Rows lie near named flat spaces through zero. A row that begins with a name and a colon came from that space; any other row is followed by the name of its block's space that it lies nearest.
fesa_nanuk: -22; 46; -44; 6; 190; -102; -172; 9; 172; -245; 121; -94; 56; 16; 119; -216; 49; 31; -44; -9; -42; -156; 80; 88; 45; -162; 21; 15
sog_gures: -358; 118; 63; 81; 210; 79; -333; 217; 352; -602; 252; -372; 146; 217; -123; -238; 271; -93; 166; -183; 129; 84; 314; 114; 250; -16; -420; 277
geso_bunuz: 64; -23; -138; 25; -308; -94; 47; -6; -33; 292; -179; 52; -11; -59; -57; 145; -82; 17; -168; 64; -76; 106; -65; 14; -136; 137; 74; 91
fesa_nanuk: -374; 102; 43; -190; 20; 274; -102; 210; 152; -128; 51; -490; 110; 199; -330; 23; 43; -154; 67; -258; 137; 105; 315; -151; 196; 65; -487; 246
geso_bunuz: 33; -197; 259; 99; 149; 379; -7; -4; -46; -293; -30; 67; 0; -34; -2; -55; 434; -86; 404; -148; 178; 22; 37; 57; 131; 9; -60; -70
dom_guka: -25; 142; 218; -129; 22; 315; 201; 82; -140; -148; -86; 59; -157; -27; -3; 67; 169; -128; 127; -107; 79; 190; -107; -60; -137; 182; -22; -74
geso_bunuz: -85; 184; -58; 80; -53; -231; 22; 135; 2; 54; 57; -19; -38; 178; 34; 32; -268; 110; -157; 76; -86; 85; -94; 157; -21; 101; -89; 248
sog_gures: 246; -139; 250; 32; 160; 277; 180; 42; -109; -207; -150; 315; -51; -311; 47; -68; 113; 274; 164; 135; 157; -193; -251; -93; -184; 25; 339; -327
fesa_nanuk: 139; 122; 162; -208; 290; 250; 60; -10; -129; -217; 131; 8; -79; 32; -150; -118; 93; 40; 163; -29; 88; -88; -76; -119; 1; -164; 73; -281
dom_guka: 154; 138; 317; 121; 470; 243; 5; 42; -126; -565; 192; 396; -198; 114; 17; -248; 324; 169; 389; 84; 242; 90; -242; 40; 2; -42; 172; -448
fesa_nanuk: -664; 14; -54; 67; -298; -208; -137; 286; 417; -25; -204; -445; 312; 158; 49; 116; -234; -116; -268; -109; 44; 110; 369; 62; 14; 420; -613; 794
dom_guka: -621; 257; -28; -10; 91; -196; -192; 314; 412; -314; -32; -360; 149; 198; 187; -152; -242; -2; -294; -115; 55; 14; 274; 34; -11; 239; -449; 491
geso_bunuz: 112; -106; 83; 32; 4; 123; 58; -92; -103; -45; -62; 90; -47; -149; 121; -2; 183; -88; 114; -97; -18; -29; -39; 61; -13; -16; 92; -32
geso_bunuz: 42; -3; 19; 54; 4; -55; -20; -54; 9; -92; 87; 62; 2; 1; 24; -10; 94; -56; 68; 41; -17; 52; -12; 51; 7; -18; 26; -28
fopo_tavoz: 39; -79; 261; 77; 105; 268; 163; 55; -175; -125; -221; 216; -98; -85; 179; -13; 125; 74; 167; -99; 123; -27; -157; 81; -80; 162; 50; 13
dom_guka: 355; -318; 132; 422; 30; 184; -9; -212; -248; -81; 63; 524; -161; -96; 24; 14; 524; 1; 511; 37; 126; 195; -190; 151; 166; -50; 270; -387
fesa_nanuk: -101; -81; 28; 243; 405; 55; -348; 89; 305; -518; 55; 42; 22; 43; 288; -417; 342; 124; 142; -76; 130; -159; 123; 173; 157; -151; 42; -115
sog_gures: -241; -17; -146; 78; -61; -226; -225; 14; 186; 38; 210; -236; 196; 234; -249; 29; -128; -29; -12; 30; 44; 72; 259; -45; 247; -38; -329; 190
sog_gures: -366; -75; -148; 189; -99; -24; -80; 277; 176; 140; 32; -455; 41; 38; 109; 72; -214; -12; -102; -264; -116; -29; 227; 163; 337; 26; -359; 517
fopo_tavoz: -340; -91; 28; 69; -15; 91; -155; 99; 243; -197; -87; -240; 130; -2; 106; -53; 171; -164; 35; -214; 80; 27; 282; 30; 114; 121; -300; 280
sog_gures: -310; 76; -89; -14; -39; -168; -107; 41; 102; 6; 231; -368; 129; 147; -124; 58; -201; -146; -56; -141; -51; 45; 261; -14; 244; -29; -401; 344
fopo_tavoz: 289; -32; 188; 112; 154; 253; 73; -38; -234; -143; 15; 360; -175; 41; -85; -49; 291; 116; 323; 60; 140; 108; -248; 59; -7; -18; 214; -337
geso_bunuz: -225; -101; 304; 117; 157; 348; -98; 107; 123; -580; -109; -25; 81; -100; 75; -157; 445; -94; 299; -240; 254; 38; 152; 52; 38; 188; -223; 152
sog_gures: 51; -201; 50; 257; 137; 8; -228; -274; -48; -175; 181; 205; 4; 161; 43; -95; 466; -225; 399; -99; 108; 159; 132; 129; 286; -129; -74; -160
geso_bunuz: -302; 163; -269; 14; 11; -401; -166; 151; 249; 70; 96; -360; 93; 62; 184; -104; -462; 91; -422; -64; -197; -182; 172; 97; 89; -71; -187; 406
fesa_nanuk: -289; 258; -332; -76; 213; -223; -343; 255; 371; -79; 145; -431; 55; 160; -25; -300; -337; 231; -398; -65; -69; -209; 223; -41; 136; -210; -134; 112
fesa_nanuk: 273; 125; 235; -247; 374; 471; 108; -214; -384; -139; 321; 198; -256; 205; -365; -20; 381; -185; 513; -72; 199; 207; -101; -276; 164; -261; 85; -734
geso_bunuz: -54; 411; -117; -49; 219; -164; -170; 106; 60; -144; 408; -34; -123; 471; -298; -125; -98; 85; -4; 155; 36; 253; -34; -36; 117; -129; -92; -230
geso_bunuz: -23; 312; -188; -493; -176; -249; 166; -128; -128; 461; 112; -239; 26; 143; -288; 222; -517; -151; -367; 98; -176; 28; 34; -310; -150; -65; -89; -12
sog_gures: 197; -45; 195; 183; 78; 211; 198; 132; -199; -134; -94; 241; -180; -195; 156; -16; 66; 218; 145; -15; 15; -45; -301; 175; -65; 77; 220; -24
fopo_tavoz: 192; -78; -176; -108; 4; -173; 9; -64; 38; 277; -83; -6; 52; -124; 95; -46; -265; 188; -259; 154; -143; -331; -64; -42; -95; -203; 273; -112
dom_guka: 308; 323; -70; -358; 76; -105; 139; -169; -214; 143; 156; 177; -151; 56; -221; 3; -190; 44; -156; 235; -74; 27; -231; -245; -253; -166; 310; -484
fesa_nanuk: 193; -258; 179; 46; -99; 207; 298; -184; -364; 204; -71; 171; -75; -292; 67; 229; 50; -111; 230; -117; -20; -41; -120; -36; 49; 12; 97; -52
fopo_tavoz: -241; 14; -2; 102; -45; -5; -148; 149; 223; -246; 68; -242; 107; 38; -21; -43; 111; -84; 29; -111; 17; 80; 186; 105; 111; 83; -259; 307
dom_guka: -171; 559; -6; -286; 114; -191; 135; 168; -136; 6; 226; -139; -108; 298; -247; 29; -561; 129; -273; 69; -28; 115; -121; -144; -110; 72; -195; 92
geso_bunuz: -66; 92; -170; 67; -105; -136; -49; 211; 147; 157; 85; -164; -9; 188; -101; 58; -192; 122; -134; 122; -92; 82; -14; 88; 77; 1; -59; 126
dom_guka: 97; -44; -329; 97; -205; -362; -58; -30; 56; 435; 36; -22; 15; 25; 10; 86; -313; 129; -272; 176; -205; -55; -34; 60; 39; -115; 138; 36
sog_gures: -88; 66; -24; 222; 56; 46; -149; 122; 4; -145; 198; -99; -90; 223; -84; -53; 155; -26; 179; -153; 7; 206; 48; 218; 277; -24; -202; 159
fesa_nanuk: -255; 194; -161; -80; 108; -157; -100; 186; 127; 56; 249; -485; 29; 239; -14; -46; -346; -8; -182; -155; -168; -101; 178; 99; 266; -170; -312; 356
fopo_tavoz: 53; 30; -198; -114; -141; -188; 105; -28; -82; 406; 113; -194; -3; -34; -77; 162; -391; 12; -214; 33; -214; -102; -5; -63; 70; -148; 16; 77
sog_gures: 7; 196; 49; -60; 200; 239; -20; 176; -19; -245; 91; -114; -162; 32; -47; -149; 113; 55; 59; -153; 13; 25; -52; 43; 46; -74; 7; -66
fopo_tavoz: -465; -139; 30; 165; -269; -237; 31; 118; 149; 88; -201; -219; 254; -61; 196; 178; -326; -56; -187; -114; -6; -35; 215; 93; 30; 351; -436; 726
fopo_tavoz: -205; -22; -59; 61; -240; -249; 8; 74; 104; 163; -91; -65; 179; 49; -91; 152; -305; 80; -182; 129; 21; 39; 66; -34; -58; 220; -197; 315
sog_gures: -159; -167; -79; 199; -203; -37; -103; 104; 168; 86; -59; -110; 118; 34; -69; 97; 35; 0; 24; 3; 36; 97; 135; 60; 128; 121; -173; 221
fopo_tavoz: 129; -317; 72; 332; -89; 17; -104; -152; 6; -39; -143; 400; 49; -2; 59; 9; 390; 4; 276; 126; 164; 141; -39; 109; 15; 116; 117; -152
fopo_tavoz: 174; -437; 48; 328; 7; 163; -178; -21; 166; -63; -239; 244; 81; 4; 169; -106; 492; 86; 282; 86; 125; -63; 1; 233; 80; -13; 180; -111
geso_bunuz: -431; -94; -246; 200; -188; -317; -259; 259; 450; 68; -30; -429; 276; 82; 56; -4; -286; 94; -283; -16; -69; -97; 314; 130; 181; 93; -357; 584
fopo_tavoz: -10; 97; 129; 33; 422; 237; -180; 62; 5; -432; 243; -18; -79; 190; -117; -269; 267; 62; 294; -128; 173; 0; 46; 18; 227; -190; -77; -219
sog_gures: 53; -68; -128; -65; -189; -141; 104; -165; -153; 395; -82; 22; 0; -119; 16; 162; -232; -57; -164; -14; -109; -45; -3; -102; -36; -11; 52; 17
fopo_tavoz: 239; -504; 123; 151; -315; 451; 150; -137; -251; 387; -268; 128; -12; -68; -160; 320; 451; -200; 442; -125; 87; 164; -9; 56; 172; 82; 5; -40
fopo_tavoz: -130; -71; -112; 49; 34; -181; -73; -13; 106; 77; 19; -133; 80; -63; 190; -45; -196; 18; -151; -57; -87; -186; 123; 25; 98; -86; -56; 150
dom_guka: -113; 4; -244; -154; -58; -246; -33; -7; 139; 330; 57; -325; 102; 29; 76; 49; -371; -40; -303; 2; -205; -209; 161; -57; 86; -175; -70; 149
dom_guka: -268; -274; -7; 321; -41; 119; -238; 200; 304; -163; -150; -209; 136; 30; 173; -85; 270; -20; 124; -202; 70; -15; 245; 255; 243; 100; -257; 390
dom_guka: -272; 204; -129; 20; -41; -235; -145; 205; 251; -49; 63; -224; 72; 264; -10; -42; -195; 36; -213; 48; -46; 93; 107; 102; 17; 97; -235; 303
sog_gures: -151; -359; 11; 231; -90; -126; -114; -55; 211; 43; -389; 123; 205; -106; 424; -49; 78; 15; -71; -2; 56; -186; 130; 154; -61; 172; -20; 261
geso_bunuz: -109; -81; 262; -89; -10; 211; 42; -39; -21; -176; -22; 9; 161; 120; -282; 103; 196; -133; 284; 18; 251; 132; 108; -153; 5; 167; -258; 15
dom_guka: -359; -183; -325; 124; -196; -235; -285; 48; 363; 261; -62; -428; 194; 92; 177; 16; -86; -176; -225; -178; -143; -58; 405; 113; 262; -40; -308; 429
dom_guka: -21; 51; 490; 100; 246; 375; 125; 146; -42; -667; -217; 336; -94; -69; 258; -169; 438; 37; 309; -54; 256; 90; -201; 161; -250; 321; 42; -4
geso_bunuz: 107; 190; 163; -46; 261; 105; 141; 34; -211; -130; -5; 283; -201; 46; 67; -98; -71; 183; 44; 52; 97; 1; -256; -43; -130; 26; 171; -270
dom_guka: 138; 37; 146; 247; 242; -78; -121; -12; 77; -493; 79; 476; -33; -20; 73; -247; 244; 251; 168; 275; 201; 50; -196; 51; -147; 48; 266; -352
sog_gures: -148; -8; 76; -4; -1; 74; 13; 49; 46; -85; -103; -74; 17; -2; 140; -4; 65; -105; 6; -128; 16; 15; 72; 55; -12; 109; -128; 176
dom_guka: -193; -173; -31; 128; -81; 121; -197; 27; 134; -54; 106; -275; 132; 120; -197; 44; 245; -189; 223; -192; 73; 127; 295; 43; 329; -21; -343; 209
fesa_nanuk: 392; 128; 339; -135; -23; 257; 446; -118; -505; 18; -122; 532; -257; -93; -94; 182; 89; 35; 207; 159; 91; 200; -474; -84; -357; 200; 319; -360
sog_gures: -183; 103; 10; -58; 102; -102; -143; 53; 143; -157; 153; -128; 152; 226; -237; -62; -101; 54; 5; 83; 128; 17; 141; -106; 74; -3; -232; 46
fopo_tavoz: 130; -54; 22; 104; 84; 48; -16; -217; -231; 73; 232; 196; -125; 144; -126; 58; 187; -140; 304; -33; 57; 202; -20; -34; 228; -134; 3; -298
fesa_nanuk: -323; 365; -205; -290; 91; -320; -109; 205; 290; 38; 193; -460; 122; 295; -92; -71; -518; 58; -416; 84; -120; -111; 176; -104; 2; -85; -259; 226
geso_bunuz: 332; -8; 9; -243; 10; 48; 102; -168; -93; 45; -124; 218; 4; -265; -97; -46; 4; 122; -100; 195; 17; -190; -163; -236; -315; -99; 400; -413
fesa_nanuk: 242; 34; 223; -128; 98; 215; 131; -31; -92; -174; -34; 241; -49; 47; -106; -11; 242; 21; 206; 182; 114; 56; -196; -43; -193; 27; 193; -307
fesa_nanuk: 312; -235; 48; 132; 124; 92; -76; -175; -34; -147; 19; 226; -9; -175; 108; -141; 346; 31; 221; 38; 10; -148; -69; 98; 36; -204; 295; -272
fesa_nanuk: 89; -18; -53; -139; -188; -184; 201; -47; -61; 308; -103; 19; 71; -153; 9; 171; -361; 80; -242; 184; -119; -144; -105; -106; -198; 41; 129; 49
-211; 122; 125; 68; -67; -103; 121; 138; -65; -37; -46; 50; 32; 77; -50; 109; -284; 120; -63; 47; 94; 108; -69; -7; -76; 288; -212; 272 => fopo_tavoz
109; -99; -174; 8; -94; -238; -89; -175; 65; 244; -98; 125; 58; 33; 121; -9; -28; -17; -149; 143; -82; -63; 12; 20; -79; -70; 162; -97 => sog_gures
213; 195; -176; -154; -8; -230; 43; -68; -49; 213; 172; 57; -82; 96; -110; 21; -230; 79; -185; 242; -152; 0; -150; -70; -101; -173; 228; -255 => fopo_tavoz
169; 5; -1; 71; 0; 50; -38; -159; -156; 39; 176; 253; -105; 156; -273; 59; 226; -63; 254; 106; 112; 284; -69; -97; 89; -50; 73; -386 => fopo_tavoz
24; 38; -68; 27; 28; -96; -19; -103; -42; 25; 113; 29; -76; -16; 119; -16; 20; -111; -11; -48; -92; 38; 8; 33; 52; -89; 46; -65 => geso_bunuz
40; 83; -148; -89; -103; -197; 115; 70; 3; 291; -123; -32; -30; -78; 137; 52; -387; 157; -347; 110; -170; -153; -120; 2; -167; 7; 154; 82 => dom_guka
-174; -235; -42; 268; -86; -73; -197; 158; 402; -217; -48; -175; 197; -88; 215; -75; 192; -9; 21; 10; -30; -81; 185; 229; 103; 50; -97; 314 => sog_gures
151; -56; 238; -12; 224; 259; -2; -115; -90; -331; 111; 200; -29; 14; -102; -92; 388; -67; 373; 17; 182; 53; -42; -61; 30; -73; 73; -334 => geso_bunuz
260; -20; -19; -154; -287; 3; 440; -155; -419; 583; -228; 176; -201; -266; 165; 322; -289; -79; -184; -12; -230; -12; -281; -50; -230; 79; 269; -29 => dom_guka
269; 19; -230; -106; 143; -153; -89; -276; -122; 248; 146; 150; -105; -21; -21; -106; -81; 43; -99; 79; -89; -134; -43; -161; 38; -356; 316; -492 => geso_bunuz
338; -128; -117; 52; -6; 1; 6; -240; -173; 241; -10; 316; -143; -111; 23; 0; 137; 23; 60; 94; -36; 2; -142; -66; -18; -178; 373; -465 => geso_bunuz
-14; 132; -34; -45; 183; 41; -148; 102; 97; -207; 78; -109; -12; 87; -70; -198; 33; 113; -32; -42; 28; -73; 31; 28; 35; -111; -9; -29 => fesa_nanuk
